Here is a tiny trained network, its code and every weight. The questions are about switching its units off for an input and a class, where a switched-off unit gives its printed mean instead of its output.

import numpy as np


def w(rows, s, z=0):
    codes = np.array(rows[::2]) - 128.0
    scale = np.full(codes.shape[1], s)
    scale[-1] = z or s
    return codes * scale


def norm(h):
    return h / np.sqrt((h * h).mean(-1, keepdims=True) + 1e-5)


def f(y):
    return np.maximum(y, 0)


def log_softmax(a):
    a = a - a.max(-1, keepdims=True)
    return a - np.log(np.exp(a).sum(-1, keepdims=True))


def net(x, mask):
    res = np.array(x, float).reshape(1, 3) / 4 @ E
    u = 0
    for l in range(4):
        y = f(norm(res) @ A[l][:, :-1].T + A[l][:, -1])
        res = res + np.where(mask[u : u + 3], y, B[l][:, -1]) @ B[l][:, :-1]
        u += 3
    return log_softmax(norm(res)[-1] @ U[:, :-1].T + U[:, -1])


A, B = {}, {}
E = w([
[166,155,170,120,187,97,127,144,153,192,175],'x0',
[164,149,122,183,171,149,84,163,3,156,154],'x1',
[166,64,130,161,48,141,76,217,182,111,215],'x2',
],0.0033)
A[0] = w([
[85,91,43,135,42,219,91,77,94,33,109,90],'0.n1',
[176,166,252,168,117,36,85,104,164,176,142,250],'0.n2',
[88,55,163,74,81,128,150,69,190,140,145,97],'0.n3',
],0.0036,0.0015)
B[0] = w([
[225,186,135,76,201,117,98,49,168,139,208,253],'0.n1',
[164,132,91,112,89,168,80,2,118,2,118,217],'0.n2',
[140,163,146,154,37,244,74,127,25,184,59,220],'0.n3',
],0.0049,0.0037)
A[1] = w([
[122,163,157,101,180,111,255,183,100,156,72,62],'1.n1',
[107,107,81,110,57,159,62,187,183,191,165,177],'1.n2',
[147,127,107,199,167,145,109,209,21,186,140,3],'1.n3',
],0.0035,0.00059)
B[1] = w([
[75,57,107,118,73,97,187,137,80,105,194,194],'1.n1',
[45,51,194,140,181,31,181,170,92,94,164,253],'1.n2',
[112,224,94,79,68,192,112,190,214,139,2,236],'1.n3',
],0.0057,0.0021)
A[2] = w([
[118,130,173,121,36,129,183,83,245,205,122,148],'2.n1',
[56,108,187,113,71,142,127,145,215,235,67,60],'2.n2',
[142,90,116,108,57,89,162,77,252,169,114,2],'2.n3',
],0.0033,0.00045)
B[2] = w([
[118,185,95,188,176,117,179,150,94,171,113,249],'2.n1',
[177,168,79,128,87,248,89,199,77,130,84,205],'2.n2',
[153,187,103,84,255,44,84,124,111,171,85,213],'2.n3',
],0.0065,0.0019)
A[3] = w([
[77,93,101,110,109,162,198,146,129,147,161,3],'3.n1',
[2,155,141,90,141,86,222,45,44,215,64,150],'3.n2',
[182,142,117,86,186,152,196,150,187,211,195,78],'3.n3',
],0.0035,0.00045)
B[3] = w([
[58,100,60,36,1,253,85,228,215,136,198,134],'3.n1',
[163,28,177,172,71,99,73,250,168,89,244,254],'3.n2',
[64,109,137,152,109,177,212,124,88,82,164,142],'3.n3',
],0.005)
U = w([
[122,1,192,146,79,90,94,218,103,66,211,179],'0',
[243,171,144,93,178,117,53,10,148,84,161,176],'1',
[149,193,120,143,94,188,70,188,112,185,6,199],'2',
[150,95,160,137,71,195,115,43,93,101,159,152],'3',
[59,63,123,162,176,129,191,72,138,192,80,25],'4',
[22,77,129,129,165,134,155,127,149,185,103,31],'5',
[87,58,111,165,162,107,223,75,167,162,67,26],'6',
[41,85,150,133,140,69,174,60,158,192,69,4],'7',
],0.0065,0.0031)

Each question gives the input, the list of numbers given to net, and the class t.
The units are the neurons (one row each of A and B). Each row of codes is followed by its name. A weight is (code - 128) times the scale printed after its matrix; where a second scale follows, it is the last column's (A, B and U).
mask holds one flag per neuron, layer by layer. A switched-off neuron (its flag False) gives its mean, the last column of its row in B, instead of its output. The means were averaged over made-up inputs and are rounded, as every weight is.
A unit's drop is (log p(t) with every unit on - log p(t) with that unit switched off) / (log p(t) with every unit on - log p(t) with every unit switched off).
The circuit of an input: a set's keep is (log p(t) with only the set's units on - log p(t) with every unit switched off) / (log p(t) with every unit on - log p(t) with every unit switched off). Starting from all 12 units, units are removed one at a time, each time the one whose removal leaves the highest keep (on an exact tie, the one counted first), for as long as the keep stays at least 0.8.
circuit, biggest first: the units of the circuit, biggest drop first
most important unit: the unit with the biggest drop
k most important neurons: the k neurons with the biggest drops, biggest first
top k neurons in layer l: the k neurons of layer l with the biggest drops, biggest first
input [-3,-5,-6], class 0: circuit, biggest first -> (3.n2)
input [0,-8,-6], class 2: circuit, biggest first -> (2.n2; 0.n3)
input [-8,6,-4], class 1: 3 most important neurons -> (0.n1; 0.n3; 2.n2)
input [6,-6,-6], class 0: top 2 neurons in layer 3 -> (3.n2; 3.n3)
input [8,-5,3], class 1: circuit, biggest first -> (0.n2; 2.n3)
input [1,6,5], class 2: 2 most important neurons -> (1.n3; 3.n2)
input [1,-1,3], class 3: circuit, biggest first -> (0.n2; 3.n2)
input [-6,-8,6], class 2: 3 most important neurons -> (0.n3; 2.n2; 3.n2)
input [0,-7,6], class 2: circuit, biggest first -> (0.n3; 3.n2)
input [1,0,0], class 3: 4 most important neurons -> (0.n2; 0.n1; 2.n3; 1.n3)
input [-6,-2,-6], class 0: 2 most important neurons -> (3.n2; 0.n2)
input [0,-2,2], class 3: 3 most important neurons -> (0.n3; 3.n2; 1.n3)
input [7,5,3], class 1: circuit, biggest first -> (0.n2; 3.n2)
input [5,7,3], class 2: 2 most important neurons -> (1.n3; 0.n1)
input [-2,4,-2], class 2: 2 most important neurons -> (1.n3; 0.n2)
input [-4,-4,-2], class 1: top neuron in layer 1 -> (1.n2)
input [0,-6,5], class 2: 3 most important neurons -> (2.n2; 0.n3; 3.n2)
input [-8,0,5], class 1: 2 most important neurons -> (0.n1; 3.n2)
input [-8,7,-5], class 1: 3 most important neurons -> (0.n1; 0.n3; 2.n2)
input [3,1,-4], class 0: most important unit -> 0.n1
input [3,-8,-4], class 2: circuit, biggest first -> (0.n3; 2.n2)
